Here is a tiny trained network, its code and every weight. The questions are about switching its units off for an input and a class, where a switched-off unit gives its printed mean instead of its output.

import numpy as np


def w(rows, s, z=0):
    codes = np.array(rows[::2]) - 128.0
    scale = np.full(codes.shape[1], s)
    scale[-1] = z or s
    return codes * scale


def norm(h):
    return h / np.sqrt((h * h).mean(-1, keepdims=True) + 1e-5)


def f(y):
    return y / 2 * (1 + np.tanh(0.7978845608 * (y + 0.044715 * y**3)))


def log_softmax(a):
    a = a - a.max(-1, keepdims=True)
    return a - np.log(np.exp(a).sum(-1, keepdims=True))


def net(x, mask):
    res = np.array(x, float).reshape(1, 7) / 4 @ E
    u = 0
    for l in range(4):
        y = f(norm(res) @ A[l][:, :-1].T + A[l][:, -1])
        res = res + np.where(mask[u : u + 7], y, B[l][:, -1]) @ B[l][:, :-1]
        u += 7
    return log_softmax(norm(res)[-1] @ U[:, :-1].T + U[:, -1])


A, B = {}, {}
E = w([
[83,117,172,115,59,165,79,163,59],'x0',
[113,178,60,78,151,158,186,147,82],'x1',
[120,194,52,220,182,94,175,155,168],'x2',
[91,168,181,129,182,96,169,169,138],'x3',
[45,170,184,69,166,108,66,76,174],'x4',
[147,167,123,2,58,35,129,225,162],'x5',
[120,137,209,128,137,196,148,105,176],'x6',
],0.0077)
A[0] = w([
[90,233,137,171,167,157,129,176,179,64],'0.n1',
[190,53,176,172,77,97,113,103,190,86],'0.n2',
[133,149,72,117,130,99,76,200,180,30],'0.n3',
[84,74,179,57,162,201,93,88,199,92],'0.n4',
[48,138,140,83,82,108,127,156,88,3],'0.n5',
[133,107,89,47,99,172,176,160,95,109],'0.n6',
[145,90,91,255,112,220,125,165,127,137],'0.n7',
],0.0081,0.0032)
B[0] = w([
[72,191,83,59,9,184,186,143,155,200],'0.n1',
[84,169,124,140,134,178,2,241,118,189],'0.n2',
[83,148,122,120,173,49,104,164,132,178],'0.n3',
[157,170,147,20,106,160,135,72,113,216],'0.n4',
[123,174,203,79,151,150,150,118,67,177],'0.n5',
[196,50,140,200,123,191,108,177,133,211],'0.n6',
[226,95,110,208,97,88,72,125,114,254],'0.n7',
],0.0088,0.0047)
A[1] = w([
[77,99,118,104,98,146,122,157,40,88],'1.n1',
[152,133,113,163,135,238,149,41,173,72],'1.n2',
[58,151,134,152,227,180,193,58,197,21],'1.n3',
[74,113,152,207,34,255,129,69,144,2],'1.n4',
[150,144,72,133,66,197,150,203,99,105],'1.n5',
[146,93,63,124,108,13,140,93,207,136],'1.n6',
[121,100,92,4,91,146,154,176,175,121],'1.n7',
],0.0069,0.0038)
B[1] = w([
[135,239,220,156,82,154,20,207,122,170],'1.n1',
[70,91,174,129,201,74,52,163,102,181],'1.n2',
[83,36,157,62,90,191,99,186,10,168],'1.n3',
[126,233,172,255,163,193,193,181,63,174],'1.n4',
[164,102,108,216,116,127,128,184,114,241],'1.n5',
[102,48,82,96,142,110,153,151,60,218],'1.n6',
[216,95,95,184,170,169,153,88,176,254],'1.n7',
],0.0073,0.0036)
A[2] = w([
[43,180,191,166,137,108,117,170,70,135],'2.n1',
[68,149,152,135,208,135,179,156,251,154],'2.n2',
[132,72,139,182,201,146,151,3,137,136],'2.n3',
[137,132,140,213,161,35,221,193,130,3],'2.n4',
[103,233,136,188,137,66,247,121,211,93],'2.n5',
[148,83,149,143,152,221,59,49,198,145],'2.n6',
[71,150,87,69,141,118,30,110,143,179],'2.n7',
],0.0072,0.0045)
B[2] = w([
[231,111,96,108,170,206,109,162,162,237],'2.n1',
[123,105,90,33,79,165,39,166,116,214],'2.n2',
[61,200,158,171,180,31,95,177,43,187],'2.n3',
[117,201,156,145,102,165,103,89,132,229],'2.n4',
[2,122,124,119,80,184,52,167,231,233],'2.n5',
[87,235,143,125,101,62,164,159,63,245],'2.n6',
[183,126,19,138,97,139,171,98,123,251],'2.n7',
],0.0091,0.0029)
A[3] = w([
[109,129,161,161,83,154,114,125,79,187],'3.n1',
[51,89,92,104,152,85,198,166,145,6],'3.n2',
[114,120,170,57,110,142,124,6,170,16],'3.n3',
[86,176,103,167,172,232,168,120,125,28],'3.n4',
[97,174,167,218,154,170,147,70,109,9],'3.n5',
[181,162,163,58,92,109,95,124,91,203],'3.n6',
[114,98,115,145,192,67,176,65,105,204],'3.n7',
],0.011,0.0015)
B[3] = w([
[144,140,153,75,150,144,135,128,255,206],'3.n1',
[153,51,150,51,82,107,83,86,131,164],'3.n2',
[94,172,130,179,80,138,227,63,81,189],'3.n3',
[173,134,212,91,121,120,121,144,82,192],'3.n4',
[86,99,124,96,189,125,120,209,134,183],'3.n5',
[121,170,147,149,192,170,150,167,126,253],'3.n6',
[75,112,153,145,144,83,149,125,85,153],'3.n7',
],0.014,0.0061)
U = w([
[86,108,84,220,248,71,139,118,87,178],'0',
[209,53,54,252,84,168,108,149,158,164],'1',
[125,156,203,132,157,233,82,205,137,156],'2',
[157,125,88,144,125,109,143,60,158,3],'3',
[39,75,56,67,71,136,97,101,198,96],'4',
[123,38,106,99,118,89,168,74,53,94],'5',
[94,212,146,117,111,195,213,13,118,161],'6',
],0.015,0.0068)

Each question gives the input, the list of numbers given to net, and the class t.
The units are the neurons (one row each of A and B). Each row of codes is followed by its name. A weight is (code - 128) times the scale printed after its matrix; where a second scale follows, it is the last column's (A, B and U).
mask holds one flag per neuron, layer by layer. A switched-off neuron (its flag False) gives its mean, the last column of its row in B, instead of its output. The means were averaged over made-up inputs and are rounded, as every weight is.
A unit's drop is (log p(t) with every unit on - log p(t) with that unit switched off) / (log p(t) with every unit on - log p(t) with every unit switched off).
The circuit of an input: a set's keep is (log p(t) with only the set's units on - log p(t) with every unit switched off) / (log p(t) with every unit on - log p(t) with every unit switched off). Starting from the 12 units with the biggest drops (on a tie, the unit counted first), units are removed one at a time, each time the one whose removal leaves the highest keep (on an exact tie, the one counted first), for as long as the keep stays at least 0.8.
circuit, biggest first: the units of the circuit, biggest drop first
k most important neurons: the k neurons with the biggest drops, biggest first
k most important neurons of layer l: the k neurons of layer l with the biggest drops, biggest first
drop when u is switched off: that unit's drop, to one decimal
input [0,8,4,-3,-1,5,3], class 1: most important neuron of layer 0 -> (0.n6)
input [-2,8,3,-6,6,1,7], class 6: circuit, biggest first -> (0.n4; 3.n3)
input [-6,-7,-5,-2,4,7,-6], class 1: circuit, biggest first -> (2.n7; 1.n7)
input [0,-4,-8,5,-2,2,5], class 6: 2 most important neurons -> (0.n4; 3.n3)
input [-8,4,-3,5,1,0,-7], class 5: circuit, biggest first -> (1.n6; 3.n2)
input [-5,-2,-7,-4,-1,-6,-4], class 2: 3 most important neurons -> (0.n2; 3.n1; 1.n7)
input [-2,7,-7,1,-3,4,-4], class 1: circuit, biggest first -> (0.n6; 1.n5)
input [-7,-4,8,8,-6,-2,-5], class 1: circuit, biggest first -> (2.n5; 3.n6)
input [1,2,-5,8,8,-7,-1], class 6: circuit, biggest first -> (0.n4; 3.n3)
input [2,-5,-5,-7,-2,-7,-2], class 2: 2 most important neurons of layer 3 -> (3.n1; 3.n5)
input [4,6,3,-8,1,-6,-7], class 0: 3 most important neurons -> (0.n1; 0.n2; 2.n3)
input [-3,0,-2,-1,-2,7,4], class 1: 2 most important neurons -> (1.n7; 0.n6)
input [8,0,-8,7,7,-7,0], class 6: 2 most important neurons -> (0.n4; 3.n3)
input [-7,-8,-6,4,6,4,8], class 6: circuit, biggest first -> (3.n3)
input [-7,4,-8,1,1,2,-5], class 0: 2 most important neurons -> (0.n2; 1.n7)
input [-4,6,-1,-4,2,0,8], class 6: 2 most important neurons -> (0.n4; 0.n7)
input [-3,-5,1,5,-4,8,-7], class 5: 2 most important neurons -> (1.n6; 3.n2)
input [-5,0,-1,4,4,2,-5], class 4: 2 most important neurons of layer 0 -> (0.n7; 0.n3)
input [5,-3,5,-2,5,6,-8], class 0: 3 most important neurons -> (0.n5; 0.n1; 2.n5)
input [1,8,6,3,-2,-5,-1], class 2: circuit, biggest first -> (3.n4)
input [6,1,8,5,2,2,7], class 4: 2 most important neurons of layer 0 -> (0.n1; 0.n6)
input [0,6,0,-5,-6,-7,6], class 0: 2 most important neurons -> (0.n7; 2.n3)
input [-3,5,5,-8,-1,-1,0], class 0: 2 most important neurons -> (3.n7; 0.n2)
input [-3,1,-3,3,-3,-7,7], class 0: 2 most important neurons of layer 2 -> (2.n3; 2.n5)
input [3,-4,-8,-4,3,2,4], class 6: 2 most important neurons -> (0.n4; 3.n3)
input [7,-7,-8,-5,6,1,7], class 6: 2 most important neurons -> (3.n3; 0.n4)
input [7,-7,4,8,7,1,1], class 6: most important neuron -> (3.n3)
input [-4,0,2,-7,-8,-8,3], class 0: drop when 2.n3 is switched off -> 0.3
input [-6,-4,0,3,-3,-6,2], class 0: drop when 0.n7 is switched off -> 0.6
input [2,0,3,-2,1,7,6], class 4: drop when 0.n2 is switched off -> 0.2
